Below are the code and all the weights of a small trained network. Each question names an input and a class and asks about switching units off, where a switched-off unit gives its printed mean instead of its output.

import numpy as np


def w(rows, s, z=0):
    codes = np.array(rows[::2]) - 128.0
    scale = np.full(codes.shape[1], s)
    scale[-1] = z or s
    return codes * scale


def norm(h):
    return h / np.sqrt((h * h).mean(-1, keepdims=True) + 1e-5)


def f(y):
    return y / 2 * (1 + np.tanh(0.7978845608 * (y + 0.044715 * y**3)))


def log_softmax(a):
    a = a - a.max(-1, keepdims=True)
    return a - np.log(np.exp(a).sum(-1, keepdims=True))


def net(x, mask):
    res = np.array(x, float).reshape(1, 8) / 4 @ E
    u = 0
    for l in range(3):
        y = f(norm(res) @ A[l][:, :-1].T + A[l][:, -1])
        res = res + np.where(mask[u : u + 6], y, B[l][:, -1]) @ B[l][:, :-1]
        u += 6
    return log_softmax(norm(res)[-1] @ U[:, :-1].T + U[:, -1])


A, B = {}, {}
E = w([
[74,96,96],'x0',
[187,149,140],'x1',
[99,184,64],'x2',
[121,50,2],'x3',
[155,128,82],'x4',
[194,83,149],'x5',
[121,64,74],'x6',
[174,220,81],'x7',
],0.005)
A[0] = w([
[80,63,103,128],'L0N1',
[165,5,190,3],'L0N2',
[208,95,152,129],'L0N3',
[200,123,23,165],'L0N4',
[140,33,162,128],'L0N5',
[248,172,95,143],'L0N6',
],0.012,0.0024)
B[0] = w([
[164,72,52,204],'L0N1',
[143,49,72,235],'L0N2',
[202,112,94,196],'L0N3',
[61,254,78,255],'L0N4',
[221,96,81,215],'L0N5',
[211,208,153,253],'L0N6',
],0.014,0.0042)
A[1] = w([
[141,70,83,108],'L1N1',
[141,82,98,1],'L1N2',
[195,99,78,223],'L1N3',
[193,5,192,219],'L1N4',
[138,92,165,9],'L1N5',
[109,136,181,144],'L1N6',
],0.011,0.00063)
B[1] = w([
[116,85,77,201],'L1N1',
[110,106,102,164],'L1N2',
[120,138,42,243],'L1N3',
[249,154,94,255],'L1N4',
[156,124,130,124],'L1N5',
[155,97,147,143],'L1N6',
],0.016,0.004)
A[2] = w([
[114,85,160,159],'L2N1',
[46,171,226,220],'L2N2',
[110,198,51,254],'L2N3',
[121,72,176,108],'L2N4',
[109,75,158,181],'L2N5',
[1,155,92,196],'L2N6',
],0.013,0.0017)
B[2] = w([
[161,120,86,120],'L2N1',
[200,58,248,211],'L2N2',
[39,134,127,255],'L2N3',
[143,112,93,122],'L2N4',
[165,122,73,122],'L2N5',
[82,25,119,200],'L2N6',
],0.017,0.0069)
U = w([
[90,165,125,2],'0',
[142,68,219,133],'1',
[9,97,100,157],'2',
[190,145,125,85],'3',
[177,34,29,165],'4',
[125,245,157,173],'5',
],0.013,0.0097)

Each question gives the input, the list of numbers given to net, and the class t.
The units are the neurons (one row each of A and B). Each row of codes is followed by its name. A weight is (code - 128) times the scale printed after its matrix; where a second scale follows, it is the last column's (A, B and U).
mask holds one flag per neuron, layer by layer. A switched-off neuron (its flag False) gives its mean, the last column of its row in B, instead of its output. The means were averaged over made-up inputs and are rounded, as every weight is.
A unit's drop is (log p(t) with every unit on - log p(t) with that unit switched off) / (log p(t) with every unit on - log p(t) with every unit switched off).
top k neurons: the k neurons with the biggest drops, biggest first
top k neurons in layer l: the k neurons of layer l with the biggest drops, biggest first
drop when u is switched off: that unit's drop, to one decimal
input [-4,2,6,6,2,-8,0,4], class 2: top neuron in layer 1 => L1N4
input [1,-2,0,-6,-7,5,-6,-7], class 3: top 2 neurons => L1N4, L0N1
input [-1,-2,6,-1,-7,-3,-7,6], class 1: top 2 neurons => L1N4, L2N2
input [-3,-8,-6,0,7,-8,-2,7], class 1: top 2 neurons in layer 0 => L0N1, L0N5
input [7,8,6,6,3,7,3,4], class 2: top 2 neurons in layer 2 => L2N3, L2N6
input [-6,-8,3,5,-4,8,6,8], class 2: top 2 neurons => L2N3, L1N4
input [-5,5,2,8,8,0,8,-4], class 2: top 3 neurons => L0N4, L2N3, L1N4
input [-7,3,1,3,6,8,3,3], class 5: drop when L0N6 is switched off => 0.1
input [1,3,6,7,3,5,-5,-4], class 2: drop when L0N4 is switched off => 0.1
input [-8,1,-2,5,8,-7,-7,3], class 5: drop when L0N6 is switched off => 0.3
input [3,1,2,-1,3,-2,7,8], class 2: drop when L2N6 is switched off => 0.2
input [7,-2,-4,-5,2,-7,5,5], class 1: top 2 neurons in layer 0 => L0N5, L0N2
